Below is a small trained network, with its code and all its weights. Each question gives an input and a class and asks what happens when units are switched off, that is, made to give their printed mean instead of their output.

import numpy as np


def w(rows, s, z=0):
    codes = np.array(rows[::2]) - 128.0
    scale = np.full(codes.shape[1], s)
    scale[-1] = z or s
    return codes * scale


def f(y):
    return np.maximum(y, 0)


def log_softmax(a):
    a = a - a.max(-1, keepdims=True)
    return a - np.log(np.exp(a).sum(-1, keepdims=True))


def net(x, mask):
    res = np.array(x, float).reshape(1, 8) / 4 @ E
    y = f(res @ A[0][:, :-1].T + A[0][:, -1])
    res = res + np.where(mask, y, B[0][:, -1]) @ B[0][:, :-1]
    return log_softmax(res[-1] @ U[:, :-1].T + U[:, -1])


A, B = {}, {}
E = w([
[29,79,124,184,131,223,76,241,101],'x0',
[132,240,150,254,216,20,137,165,152],'x1',
[56,174,143,82,10,87,106,225,216],'x2',
[105,138,146,127,134,154,128,107,139],'x3',
[116,150,152,121,132,156,139,117,134],'x4',
[136,110,110,137,126,106,115,133,127],'x5',
[186,187,51,74,224,161,34,179,184],'x6',
[105,158,193,98,135,75,7,98,37],'x7',
],0.0077)
A[0] = w([
[127,165,140,179,147,97,140,156,120,63],'neuron 1',
[167,74,144,154,209,132,168,115,99,113],'neuron 2',
[88,163,146,162,155,101,129,143,169,52],'neuron 3',
[101,101,120,144,187,166,135,141,58,137],'neuron 4',
[126,143,145,208,184,94,101,110,172,53],'neuron 5',
[121,116,106,92,83,158,138,112,89,69],'neuron 6',
[119,170,160,100,125,119,55,107,95,234],'neuron 7',
[144,145,93,114,131,85,122,60,154,166],'neuron 8',
[93,94,140,162,108,160,88,216,125,182],'neuron 9',
[119,133,152,154,74,130,185,115,79,138],'neuron 10',
[153,168,123,95,157,179,100,133,162,117],'neuron 11',
[140,107,101,148,131,148,186,132,251,198],'neuron 12',
[173,129,75,155,124,185,202,153,154,146],'neuron 13',
[69,183,70,133,132,96,99,127,214,141],'neuron 14',
[101,116,192,154,109,126,164,78,125,220],'neuron 15',
[87,100,160,221,88,152,119,124,114,211],'neuron 16',
[109,171,139,95,57,107,123,184,152,2],'neuron 17',
[107,147,98,97,191,160,104,155,162,216],'neuron 18',
[76,107,98,132,151,147,166,102,223,145],'neuron 19',
[103,193,127,187,127,98,162,128,159,119],'neuron 20',
[188,145,122,147,138,153,154,60,56,65],'neuron 21',
[136,64,120,54,112,167,119,118,134,74],'neuron 22',
[80,161,152,58,131,91,155,158,179,87],'neuron 23',
[173,117,149,103,96,165,129,140,116,79],'neuron 24',
[170,141,158,94,98,82,153,77,156,114],'neuron 25',
[70,94,148,107,82,58,131,176,204,69],'neuron 26',
],0.012,0.0023)
B[0] = w([
[74,200,97,122,60,160,111,166,131,209],'neuron 1',
[92,109,165,168,105,157,68,71,152,233],'neuron 2',
[103,160,86,106,113,182,128,144,110,201],'neuron 3',
[92,70,162,158,226,111,144,89,180,221],'neuron 4',
[94,199,41,105,140,140,122,116,51,231],'neuron 5',
[106,178,120,101,87,121,167,76,65,203],'neuron 6',
[163,138,243,101,99,2,191,140,80,248],'neuron 7',
[117,88,151,70,180,156,159,137,176,207],'neuron 8',
[130,85,118,54,195,71,185,143,183,255],'neuron 9',
[232,158,110,186,110,157,66,147,171,209],'neuron 10',
[192,155,100,167,128,155,93,161,152,199],'neuron 11',
[120,127,233,85,53,88,108,178,148,233],'neuron 12',
[110,109,210,132,104,62,109,65,81,219],'neuron 13',
[152,131,132,86,128,110,72,103,132,219],'neuron 14',
[205,100,105,122,118,118,130,153,123,218],'neuron 15',
[194,144,60,140,136,99,201,174,151,235],'neuron 16',
[72,128,151,206,112,165,48,55,198,226],'neuron 17',
[210,112,131,172,130,93,167,169,136,216],'neuron 18',
[131,125,144,114,85,97,150,163,53,193],'neuron 19',
[94,130,99,65,36,154,102,179,117,225],'neuron 20',
[82,120,122,179,131,144,115,80,173,236],'neuron 21',
[91,176,31,124,93,190,114,185,29,241],'neuron 22',
[127,94,126,169,130,182,102,109,234,203],'neuron 23',
[56,145,114,86,124,137,107,159,89,176],'neuron 24',
[120,144,121,27,193,168,237,177,167,214],'neuron 25',
[155,118,167,150,151,196,56,98,185,245],'neuron 26',
],0.0068,0.0099)
U = w([
[33,180,19,119,86,169,91,155,36,7],'0',
[58,88,151,183,165,172,58,78,167,54],'1',
[113,105,204,130,106,36,127,171,75,239],'2',
[255,117,82,158,124,122,111,169,107,242],'3',
[65,90,103,92,192,109,211,177,180,67],'4',
],0.0098,0.0018)

Each question gives the input, the list of numbers given to net, and the class t.
The units are the neurons (one row each of A and B). Each row of codes is followed by its name. A weight is (code - 128) times the scale printed after its matrix; where a second scale follows, it is the last column's (A, B and U).
mask holds one flag per neuron, in row order. A switched-off neuron (its flag False) gives its mean, the last column of its row in B, instead of its output. The means were averaged over made-up inputs and are rounded, as every weight is.
A unit's drop is (log p(t) with every unit on - log p(t) with that unit switched off) / (log p(t) with every unit on - log p(t) with every unit switched off).
The circuit of an input: a set's keep is (log p(t) with only the set's units on - log p(t) with every unit switched off) / (log p(t) with every unit on - log p(t) with every unit switched off). Starting from the 12 units with the biggest drops (on a tie, the unit counted first), units are removed one at a time, each time the one whose removal leaves the highest keep (on an exact tie, the one counted first), for as long as the keep stays at least 0.8.
units of the circuit, in order: the units of the circuit, biggest drop first
unit that matters most: the unit with the biggest drop
k most important neurons: the k neurons with the biggest drops, biggest first
drop when u is switched off: that unit's drop, to one decimal
input [2,-5,7,-1,-5,8,-7,-8], class 2: 3 most important neurons => neuron 12; neuron 19; neuron 13
input [-3,-6,-6,-6,0,-8,5,2], class 0: units of the circuit, in order => neuron 22
input [-3,-4,5,-3,2,-4,-4,2], class 1: 2 most important neurons => neuron 17; neuron 26
input [8,6,3,7,-3,-7,-8,-2], class 3: 3 most important neurons => neuron 10; neuron 16; neuron 15
input [1,-1,8,-3,8,1,4,6], class 1: 2 most important neurons => neuron 17; neuron 23
input [5,-3,0,-8,-6,-1,-7,1], class 3: units of the circuit, in order => neuron 10; neuron 16
input [-1,3,-5,6,-7,2,-8,2], class 3: 3 most important neurons => neuron 15; neuron 16; neuron 10
input [-2,6,-8,6,1,4,6,4], class 1: 2 most important neurons => neuron 2; neuron 22
input [-2,2,-1,3,-1,1,7,-8], class 2: units of the circuit, in order => neuron 12; neuron 13
input [8,5,-7,6,-4,-1,-2,-3], class 4: units of the circuit, in order => neuron 16; neuron 4
input [-6,4,3,-7,-3,-2,-7,4], class 3: 3 most important neurons => neuron 10; neuron 15; neuron 9
input [-7,0,-2,-7,-8,-6,-6,-7], class 2: 2 most important neurons => neuron 13; neuron 12
input [-6,3,-8,-7,4,-8,-1,1], class 1: 2 most important neurons => neuron 2; neuron 21
input [0,5,3,-1,4,8,3,-8], class 2: unit that matters most => neuron 12
input [-6,5,-6,3,-7,3,0,2], class 1: 4 most important neurons => neuron 2; neuron 21; neuron 22; neuron 9
input [-8,-1,4,2,-8,-4,-8,-8], class 2: 4 most important neurons => neuron 12; neuron 13; neuron 19; neuron 9
input [5,6,-7,8,-1,-5,-8,7], class 3: units of the circuit, in order => neuron 16; neuron 10
input [3,-6,3,8,-7,-8,-7,6], class 3: units of the circuit, in order => neuron 10; neuron 16
input [-6,-4,-5,8,-8,-3,5,-1], class 4: drop when neuron 10 is switched off => 0.4
input [-7,3,2,3,2,5,5,-7], class 2: units of the circuit, in order => neuron 12
input [-7,-8,6,-6,-8,1,3,-6], class 0: drop when neuron 8 is switched off => 0.0
